Below is a small trained network, with its code and all its weights. Each question gives an input and a target symbol and asks what happens when units are switched off, that is, made to give their printed mean instead of their output.

import numpy as np


def w(rows, s, z=0):
    codes = np.array(rows[::2]) - 128.0
    scale = np.full(codes.shape[1], s)
    scale[-1] = z or s
    return codes * scale


def norm(h):
    return h / np.sqrt((h * h).mean(-1, keepdims=True) + 1e-5)


def softmax(a):
    e = np.exp(a - a.max(-1, keepdims=True))
    return e / e.sum(-1, keepdims=True)


def log_softmax(a):
    a = a - a.max(-1, keepdims=True)
    return a - np.log(np.exp(a).sum(-1, keepdims=True))


def net(x, mask):
    ids = ['αβγδθλξπ'.index(c) for c in x.split()]
    T = len(ids)
    res = E[ids] + P[:T]
    u = 0
    for l in range(2):
        r = norm(res)
        for j in range(3):
            rows = slice(2 * j, 2 * j + 2)
            q, k, v = (r @ M[l][rows].T for M in (Q, K, V))
            z = softmax(np.where(np.tri(T) > 0, q @ k.T / 2**0.5, -1e9)) @ v
            o = O[l][rows]
            res = res + np.where(mask[u + j], z, o[:, -1]) @ o[:, :-1]
        u += 3
    return log_softmax(norm(res)[-1] @ U[:, :-1].T + U[:, -1])


Q, K, V, O = {}, {}, {}, {}
E = w([
[123,61,82],'α',
[156,85,46],'β',
[118,185,104],'γ',
[126,189,104],'δ',
[250,100,254],'θ',
[122,65,82],'λ',
[123,57,82],'ξ',
[94,140,103],'π',
],0.0097)
P = w([
[134,31,153],'0',
[205,67,25],'1',
[206,79,26],'2',
[18,106,191],'3',
[64,175,115],'4',
[194,178,44],'5',
[91,99,149],'6',
[44,96,140],'7',
[111,100,49],'8',
[104,134,37],'9',
[6,60,74],'10',
[3,75,62],'11',
],0.0036)
Q[0] = w([
[74,182,178],'0.h0',
[105,157,190],'0.h0',
[85,137,173],'0.h1',
[6,240,172],'0.h1',
[209,147,70],'0.h2',
[164,152,169],'0.h2',
],0.014)
K[0] = w([
[185,150,187],'0.h0',
[169,140,221],'0.h0',
[119,154,67],'0.h1',
[9,202,21],'0.h1',
[42,132,171],'0.h2',
[133,75,106],'0.h2',
],0.014)
V[0] = w([
[87,187,133],'0.h0',
[40,146,194],'0.h0',
[157,71,29],'0.h1',
[236,146,176],'0.h1',
[150,149,2],'0.h2',
[92,29,138],'0.h2',
],0.012)
O[0] = w([
[71,145,218,130],'0.h0',
[121,65,211,78],'0.h0',
[86,4,130,184],'0.h1',
[228,121,34,49],'0.h1',
[194,219,83,254],'0.h2',
[130,165,254,103],'0.h2',
],0.0083,0.0089)
Q[1] = w([
[241,50,130],'1.h0',
[114,107,55],'1.h0',
[6,126,93],'1.h1',
[167,185,93],'1.h1',
[190,180,81],'1.h2',
[139,172,153],'1.h2',
],0.014)
K[1] = w([
[4,154,90],'1.h0',
[119,164,203],'1.h0',
[30,69,67],'1.h1',
[172,106,108],'1.h1',
[213,146,172],'1.h2',
[169,151,90],'1.h2',
],0.015)
V[1] = w([
[5,123,87],'1.h0',
[80,191,170],'1.h0',
[88,83,156],'1.h1',
[75,235,160],'1.h1',
[108,226,186],'1.h2',
[174,136,176],'1.h2',
],0.015)
O[1] = w([
[60,225,215,165],'1.h0',
[87,222,119,102],'1.h0',
[151,162,183,119],'1.h1',
[118,5,151,4],'1.h1',
[94,83,27,134],'1.h2',
[207,135,115,11],'1.h2',
],0.011,0.0026)
U = w([
[254,163,107,233],'α',
[121,97,17,252],'β',
[171,104,127,24],'γ',
[172,143,189,83],'δ',
[63,139,82,23],'θ',
[52,88,227,211],'λ',
[165,136,173,39],'ξ',
[167,139,174,59],'π',
],0.0087,0.0043)

Each question gives the input, a string of symbols that net reads in full, and the target symbol t.
The units are the heads (2 rows each of Q, K, V and O). Each row of codes is followed by its name. A weight is (code - 128) times the scale printed after its matrix; where a second scale follows, it is the last column's (O and U).
mask holds one flag per head, layer by layer. A switched-off head (its flag False) gives its mean, the last column of its rows in O, instead of its output. The means were averaged over made-up inputs and are rounded, as every weight is.
A unit's drop is (log p(t) with every unit on - log p(t) with that unit switched off) / (log p(t) with every unit on - log p(t) with every unit switched off).
The circuit of an input: a set's keep is (log p(t) with only the set's units on - log p(t) with every unit switched off) / (log p(t) with every unit on - log p(t) with every unit switched off). Starting from all 6 units, units are removed one at a time, each time the one whose removal leaves the highest keep (on an exact tie, the one counted first), for as long as the keep stays at least 0.8.
circuit, biggest first: the units of the circuit, biggest drop first
unit that matters most: the unit with the biggest drop
which heads matter: for each layer, one digit per head in row order, 1 if its drop is at least 0.15 and else 0, layers parted by /
drop of u: that unit's drop, to one decimal
input ξ β α δ λ δ π π π π π γ, target λ: circuit, biggest first -> (0.h1, 1.h0)
input π γ β π α γ π π β π π δ, target λ: unit that matters most -> 0.h1
input ξ π λ π π λ θ γ, target α: circuit, biggest first -> (1.h0, 0.h1, 1.h1)
input π π π π π ξ δ, target λ: which heads matter -> 110 / 000
input γ γ δ γ π δ π π π π π, target λ: which heads matter -> 100 / 110
input γ δ π π π γ γ, target λ: circuit, biggest first -> (0.h0, 1.h1)
input δ δ ξ θ, target α: which heads matter -> 010 / 000
input ξ δ δ β π α π π β β, target λ: circuit, biggest first -> (0.h1, 0.h2, 1.h2)
input β π β π β θ α ξ β γ δ, target α: which heads matter -> 011 / 111
input β π π π ξ π γ β, target λ: which heads matter -> 010 / 100
input θ β γ δ, target α: circuit, biggest first -> (1.h2, 1.h0, 0.h1)
input β γ π, target α: which heads matter -> 011 / 101
input π π α π π π π ξ, target λ: circuit, biggest first -> (0.h1, 1.h1)
input δ α δ π δ α, target λ: which heads matter -> 001 / 001
input π π π, target λ: circuit, biggest first -> (0.h1)
input π π δ π θ π δ λ δ γ ξ, target α: which heads matter -> 010 / 000
input π π π α λ, target λ: which heads matter -> 010 / 010
input β ξ β β, target α: drop of 0.h1 -> 0.5
input θ δ γ π ξ α π λ, target α: drop of 1.h1 -> 0.0
input θ π π π λ, target α: drop of 0.h1 -> 1.8
input γ λ π α π θ β, target α: circuit, biggest first -> (0.h1)
